A =
[[153 139 134 121]
 [143 121 136 139]
 [137 118 131 144]
 [108 129 138 123]
 [122 133 145 130]
 [126 116 132 107]
 [127 145 134 134]]
A[-7, -4] => 153
A[-6, -1] => 139
A[-4] => [108, 129, 138, 123]
A[:, -2] => [134, 136, 131, 138, 145, 132, 134]
A[4, -1] => 130
A[1] => [143, 121, 136, 139]
A[4, 0] => 122
A[-1, 0] => 127
A[-3] => [122, 133, 145, 130]
A[:, 0] => [153, 143, 137, 108, 122, 126, 127]
A[3, -2] => 138
A[5, 0] => 126

m =
[[122 127 134 131 128 129 126 125 115 131 140 135 125 132 130]
 [130 134 130 131 129 127 125 130 127 128 127 125 117 126 125]
 [130 114 124 128 128 127 123 130 129 128 124 135 133 127 128]
 [124 126 124 132 128 131 126 127 129 132 140 124 140 130 133]
 [127 130 127 133 129 131 118 133 129 124 128 127 136 128 130]
 [132 125 124 133 128 130 132 128 127 129 121 123 146 130 130]
 [127 133 134 141 129 133 129 127 133 125 102 127 133 127 127]
 [127 132 127 121 132 131 126 119 133 123 114 124 151 129 131]
 [129 130 117 132 128 127 133 129 128 128 155 126 148 128 128]
 [132 127 135 125 126 128 127 120 127 125 116 122 137 130 133]
 [127 124 124 136 128 129 126 124 128 130 147 131 124 131 132]
 [127 132 126 135 129 123 121 127 122 130 133 125 122 130 127]]
m[0][-15] = 122
m[7][13] = 129
m[-12][-12] = 131
m[:, 3] = [131, 131, 128, 132, 133, 133, 141, 121, 132, 125, 136, 135]
m[:, -15] = [122, 130, 130, 124, 127, 132, 127, 127, 129, 132, 127, 127]
m[-5][9] = 123
m[-2][-7] = 128
m[-2][-6] = 130
m[6][-8] = 127
m[-3][-1] = 133
m[8][9] = 128
m[-5][10] = 114
m[:, -14] = [127, 134, 114, 126, 130, 125, 133, 132, 130, 127, 124, 132]
m[-2][-1] = 132
m[2][0] = 130
m[-7][11] = 123
m[1] = [130, 134, 130, 131, 129, 127, 125, 130, 127, 128, 127, 125, 117, 126, 125]
m[-1][-6] = 130
m[-4][10] = 155
m[3][6] = 126
m[-5] = [127, 132, 127, 121, 132, 131, 126, 119, 133, 123, 114, 124, 151, 129, 131]
m[:, -9] = [126, 125, 123, 126, 118, 132, 129, 126, 133, 127, 126, 121]
m[:, 8] = [115, 127, 129, 129, 129, 127, 133, 133, 128, 127, 128, 122]
m[-8][-11] = 129
m[:, -2] = [132, 126, 127, 130, 128, 130, 127, 129, 128, 130, 131, 130]
m[3] = [124, 126, 124, 132, 128, 131, 126, 127, 129, 132, 140, 124, 140, 130, 133]
m[:, -6] = [131, 128, 128, 132, 124, 129, 125, 123, 128, 125, 130, 130]
m[8][-2] = 128
m[2][-7] = 129
m[:, 2] = [134, 130, 124, 124, 127, 124, 134, 127, 117, 135, 124, 126]
m[:, -10] = [129, 127, 127, 131, 131, 130, 133, 131, 127, 128, 129, 123]
m[-3][2] = 135
m[2] = [130, 114, 124, 128, 128, 127, 123, 130, 129, 128, 124, 135, 133, 127, 128]
m[7][11] = 124

arr =
[[132 105 119 142 130 106]
 [145 129 118 144 133 142]
 [136 156 131 109 110 149]
 [126 134 119 141 122 137]
 [135 129 136 124 125 131]
 [136 110 123 126 119 125]
 [131 134 119 143 128 143]
 [120 135 129 116 123 139]
 [120 108 118 121 137 132]]
Indices start at 0.
row 0 col 0: 132
row 0 col 1: 105
row 5 col 1: 110
row 1 col 0: 145
row 8 col 1: 108
row 7 col 3: 116
row 1 col 5: 142
row 4 col 2: 136
row 8 col 4: 137
row 8 col 0: 120
row 2 col 1: 156
row 1 col 3: 144
row 6 col 5: 143
row 1 col 2: 118
row 3 col 3: 141
row 7 col 0: 120
row 0 col 5: 106
row 3 col 0: 126
row 3 col 4: 122
row 0 col 3: 142

x = ((100, 119, 145, 146, 119, 120, 150, 116), (126, 133, 129, 129, 128, 127, 127, 125))
x[0, 0] = 100
x[0, 7] = 116
x[0, 2] = 145
x[0] = [100, 119, 145, 146, 119, 120, 150, 116]
x[1, 3] = 129
x[0, 3] = 146
x[:, 3] = [146, 129]

M =
[[123 129 126 122 136 129]
 [143 122 123 130 124 123]
 [130 133 122 106 109 132]
 [140 132 135 115 104 127]
 [126 132 129 118 130 129]
 [140 122 120 137 131 129]
 [130 124 125 125 124 128]
 [144 118 128 126 133 127]
 [145 136 129 118 109 130]
 [130 133 128 129 113 127]
 [129 129 131 126 138 127]]
Indices start at 0.
(0, 0): 123
(8, 3): 118
(6, 4): 124
(8, 1): 136
(9, 3): 129
(3, 0): 140
(5, 5): 129
(8, 4): 109
(7, 3): 126
(0, 5): 129
(1, 4): 124
(4, 3): 118
(5, 2): 120
(10, 0): 129
(0, 4): 136
(10, 5): 127
(2, 3): 106
(8, 0): 145
(1, 2): 123
(2, 2): 122
(5, 1): 122
(2, 4): 109
(5, 3): 137
(10, 1): 129

grid =
126,143,136,119
120,105,124,127
110,126,124,125
142,106,133,124
122,117,118,120
148,121,136,133
grid[0, 0] => 126
grid[1, 0] => 120
grid[5, 2] => 136
grid[:, 1] => [143, 105, 126, 106, 117, 121]
grid[1] => [120, 105, 124, 127]
grid[2, 0] => 110
grid[5, 1] => 121
grid[2, 1] => 126

W =
[[111 141 147 110 105]
 [147 107 135 131 108]]
W[0,0] -> 111
W[:, 2] -> [147, 135]
W[0] -> [111, 141, 147, 110, 105]
W[1,0] -> 147

X =
[[140 126 133 131 111]
 [121 128 124 114 119]
 [150 122 141 136 120]
 [120 127 124 120 137]
 [120 137 131 121 108]
 [122 117 120 133 154]]
X[-6,-5]: 140
X[-5,-2]: 114
X[3,0]: 120
X[-3]: [120, 127, 124, 120, 137]
X[4,3]: 121
X[-2,-4]: 137
X[-1]: [122, 117, 120, 133, 154]
X[3,-4]: 127
X[2,-4]: 122
X[-3,4]: 137

a =
[[119 126 124 131 132 133 136]
 [123 120 127 114 127 126 129]
 [128 147 135 124 116 150 121]
 [126 127 126 131 131 128 134]
 [126 120 127 126 133 119 123]
 [130 121 127 139 139 111 119]
 [137 135 132 126 126 128 122]
 [126 131 127 128 128 134 134]
 [126 128 128 135 127 125 121]]
Indices start at 0.
(0, 0)	119
(1, 2)	127
(1, 3)	114
(7, 0)	126
(6, 0)	137
(2, 5)	150
(2, 0)	128
(7, 2)	127
(1, 6)	129
(4, 6)	123
(4, 5)	119
(5, 2)	127
(7, 5)	134
(0, 2)	124
(3, 5)	128
(4, 1)	120
(8, 3)	135
(8, 5)	125
(5, 6)	119
(6, 4)	126
(6, 1)	135
(3, 2)	126
(2, 6)	121

data =
[[129 127 114 116 123 122 149 136 130 118 132 136 150 136 127]
 [155 142 115 120 117 134 140 140 134 142 104 124 135 123 119]
 [122 129 124 146 137 128 107 137 130 146 120 123 132 116 117]
 [104 116 142 142 140 110 110 129 112 120 127 119 132 132 126]
 [122 134 119 125 104 134 135 123 142 127 158 140 141 129 132]
 [149 124 124  99 130 130 154 136 135 131 109 127 133 128 124]
 [124 114 127 123 132 111 104 115 137 134 147 126 112 116 126]
 [138 121 107 138 135 110 130 121 135 134 130 133 122 122 119]
 [133 139 131 106 107 140 125 145 135 142 122 121 156 128 126]
 [107 122 140 133 130 119 108 116 115 112 151 130 108 136 135]]
data[-10, 0]: 129
data[-7, 11]: 119
data[:, 3]: [116, 120, 146, 142, 125, 99, 123, 138, 106, 133]
data[-1, 5]: 119
data[-8, 1]: 129
data[3, 7]: 129
data[4, -12]: 125
data[0, -1]: 127
data[-5, -15]: 149
data[-10, -8]: 136
data[0, 9]: 118
data[-8, 0]: 122
data[5, -11]: 130
data[-4, -11]: 132
data[-8, 7]: 137
data[:, 5]: [122, 134, 128, 110, 134, 130, 111, 110, 140, 119]
data[6, -4]: 126
data[:, 8]: [130, 134, 130, 112, 142, 135, 137, 135, 135, 115]
data[8, 6]: 125
data[-1, 2]: 140
data[-3, -14]: 121
data[6, -14]: 114
data[1, -8]: 140
data[:, 6]: [149, 140, 107, 110, 135, 154, 104, 130, 125, 108]
data[-8, -2]: 116
data[-7, -6]: 120
data[-10, -11]: 123
data[8]: [133, 139, 131, 106, 107, 140, 125, 145, 135, 142, 122, 121, 156, 128, 126]
data[:, -6]: [118, 142, 146, 120, 127, 131, 134, 134, 142, 112]
data[3, -3]: 132
data[:, 7]: [136, 140, 137, 129, 123, 136, 115, 121, 145, 116]
data[:, -5]: [132, 104, 120, 127, 158, 109, 147, 130, 122, 151]
data[5, -4]: 127

B = 143	155	107	133	138	108	133	136	109	141	119	148	143	136	132	141
B[-16]	143
B[-9]	136
B[8]	109
B[5]	108
B[3]	133
